Here is a tiny trained network, its code and every weight. The questions are about switching its units off for an input and a class, where a switched-off unit gives its printed mean instead of its output.

import numpy as np


def w(rows, s, z=0):
    codes = np.array(rows[::2]) - 128.0
    scale = np.full(codes.shape[1], s)
    scale[-1] = z or s
    return codes * scale


def norm(h):
    return h / np.sqrt((h * h).mean(-1, keepdims=True) + 1e-5)


def f(y):
    return y / 2 * (1 + np.tanh(0.7978845608 * (y + 0.044715 * y**3)))


def log_softmax(a):
    a = a - a.max(-1, keepdims=True)
    return a - np.log(np.exp(a).sum(-1, keepdims=True))


def net(x, mask):
    res = np.array(x, float).reshape(1, 2) / 4 @ E
    u = 0
    for l in range(3):
        y = f(norm(res) @ A[l][:, :-1].T + A[l][:, -1])
        res = res + np.where(mask[u : u + 9], y, B[l][:, -1]) @ B[l][:, :-1]
        u += 9
    return log_softmax(norm(res)[-1] @ U[:, :-1].T + U[:, -1])


A, B = {}, {}
E = w([
[157,139,105,209],'x0',
[2,146,86,181],'x1',
],0.0073)
A[0] = w([
[109,150,140,194,73],'0.n0',
[2,177,120,35,12],'0.n1',
[174,106,68,88,158],'0.n2',
[148,134,174,9,110],'0.n3',
[85,84,173,232,106],'0.n4',
[143,130,135,155,93],'0.n5',
[239,197,107,185,109],'0.n6',
[151,74,93,32,51],'0.n7',
[73,136,121,139,109],'0.n8',
],0.0067,0.0011)
B[0] = w([
[158,148,91,140,155],'0.n0',
[138,11,183,115,253],'0.n1',
[121,145,151,146,158],'0.n2',
[111,237,61,143,252],'0.n3',
[188,167,82,103,183],'0.n4',
[131,109,131,142,129],'0.n5',
[87,59,203,171,234],'0.n6',
[90,196,107,151,187],'0.n7',
[192,94,91,106,162],'0.n8',
],0.011,0.0033)
A[1] = w([
[158,154,56,159,159],'1.n0',
[139,121,96,78,4],'1.n1',
[172,136,166,145,41],'1.n2',
[150,95,165,75,121],'1.n3',
[101,143,194,110,160],'1.n4',
[101,224,122,106,178],'1.n5',
[156,162,156,68,12],'1.n6',
[111,143,130,118,41],'1.n7',
[123,253,108,65,92],'1.n8',
],0.012,0.0012)
B[1] = w([
[48,246,80,142,188],'1.n0',
[99,105,156,176,128],'1.n1',
[125,86,208,175,151],'1.n2',
[16,140,68,126,154],'1.n3',
[141,135,57,217,157],'1.n4',
[211,110,176,44,219],'1.n5',
[92,103,102,72,145],'1.n6',
[149,145,141,137,124],'1.n7',
[128,183,214,2,253],'1.n8',
],0.0098,0.0066)
A[2] = w([
[83,99,103,234,20],'2.n0',
[61,166,116,97,176],'2.n1',
[168,74,171,43,173],'2.n2',
[155,237,1,157,2],'2.n3',
[101,25,94,87,41],'2.n4',
[175,243,140,183,211],'2.n5',
[220,28,132,200,204],'2.n6',
[196,149,95,42,87],'2.n7',
[104,98,186,200,90],'2.n8',
],0.0094,0.0016)
B[2] = w([
[132,200,160,37,230],'2.n0',
[192,57,169,200,190],'2.n1',
[111,254,57,55,232],'2.n2',
[125,246,22,250,226],'2.n3',
[88,17,82,87,204],'2.n4',
[77,4,88,72,226],'2.n5',
[75,139,248,236,254],'2.n6',
[90,187,188,93,195],'2.n7',
[236,119,169,180,210],'2.n8',
],0.0099,0.0043)
U = w([
[136,200,175,1,189],'0',
[65,27,106,83,199],'1',
[141,126,230,212,192],'2',
[104,183,57,194,200],'3',
[161,117,121,111,38],'4',
[156,137,125,114,3],'5',
],0.013,0.006)

Each question gives the input, the list of numbers given to net, and the class t.
The units are the neurons (one row each of A and B). Each row of codes is followed by its name. A weight is (code - 128) times the scale printed after its matrix; where a second scale follows, it is the last column's (A, B and U).
mask holds one flag per neuron, layer by layer. A switched-off neuron (its flag False) gives its mean, the last column of its row in B, instead of its output. The means were averaged over made-up inputs and are rounded, as every weight is.
A unit's drop is (log p(t) with every unit on - log p(t) with that unit switched off) / (log p(t) with every unit on - log p(t) with every unit switched off).
The circuit of an input: a set's keep is (log p(t) with only the set's units on - log p(t) with every unit switched off) / (log p(t) with every unit on - log p(t) with every unit switched off). Starting from the 12 units with the biggest drops (on a tie, the unit counted first), units are removed one at a time, each time the one whose removal leaves the highest keep (on an exact tie, the one counted first), for as long as the keep stays at least 0.8.
circuit, biggest first: the units of the circuit, biggest drop first
top k neurons: the k neurons with the biggest drops, biggest first
k most important neurons of layer l: the k neurons of layer l with the biggest drops, biggest first
drop when u is switched off: that unit's drop, to one decimal
input [7,1], class 3: circuit, biggest first	(1.n8)
input [6,0], class 2: 2 most important neurons of layer 0	(0.n6; 0.n3)
input [1,0], class 2: top 2 neurons	(0.n6; 1.n8)
input [1,1], class 3: top 2 neurons	(0.n3; 2.n3)
input [-6,1], class 1: top 2 neurons	(0.n1; 1.n0)
input [5,1], class 3: top 3 neurons	(0.n1; 0.n4; 1.n0)
input [-1,6], class 1: top 2 neurons	(0.n1; 0.n3)
input [6,1], class 3: top 2 neurons	(0.n1; 0.n4)
input [3,1], class 3: top 2 neurons	(0.n1; 2.n3)
input [0,8], class 1: 2 most important neurons of layer 1	(1.n4; 1.n0)
input [-8,1], class 1: 2 most important neurons of layer 0	(0.n1; 0.n4)
input [1,-3], class 2: drop when 0.n6 is switched off	1.5
input [-4,2], class 1: drop when 0.n1 is switched off	1.2
input [4,-7], class 2: drop when 2.n7 is switched off	0.0
input [4,3], class 3: drop when 2.n3 is switched off	0.1
input [-5,2], class 1: most important neuron of layer 0	(0.n1)
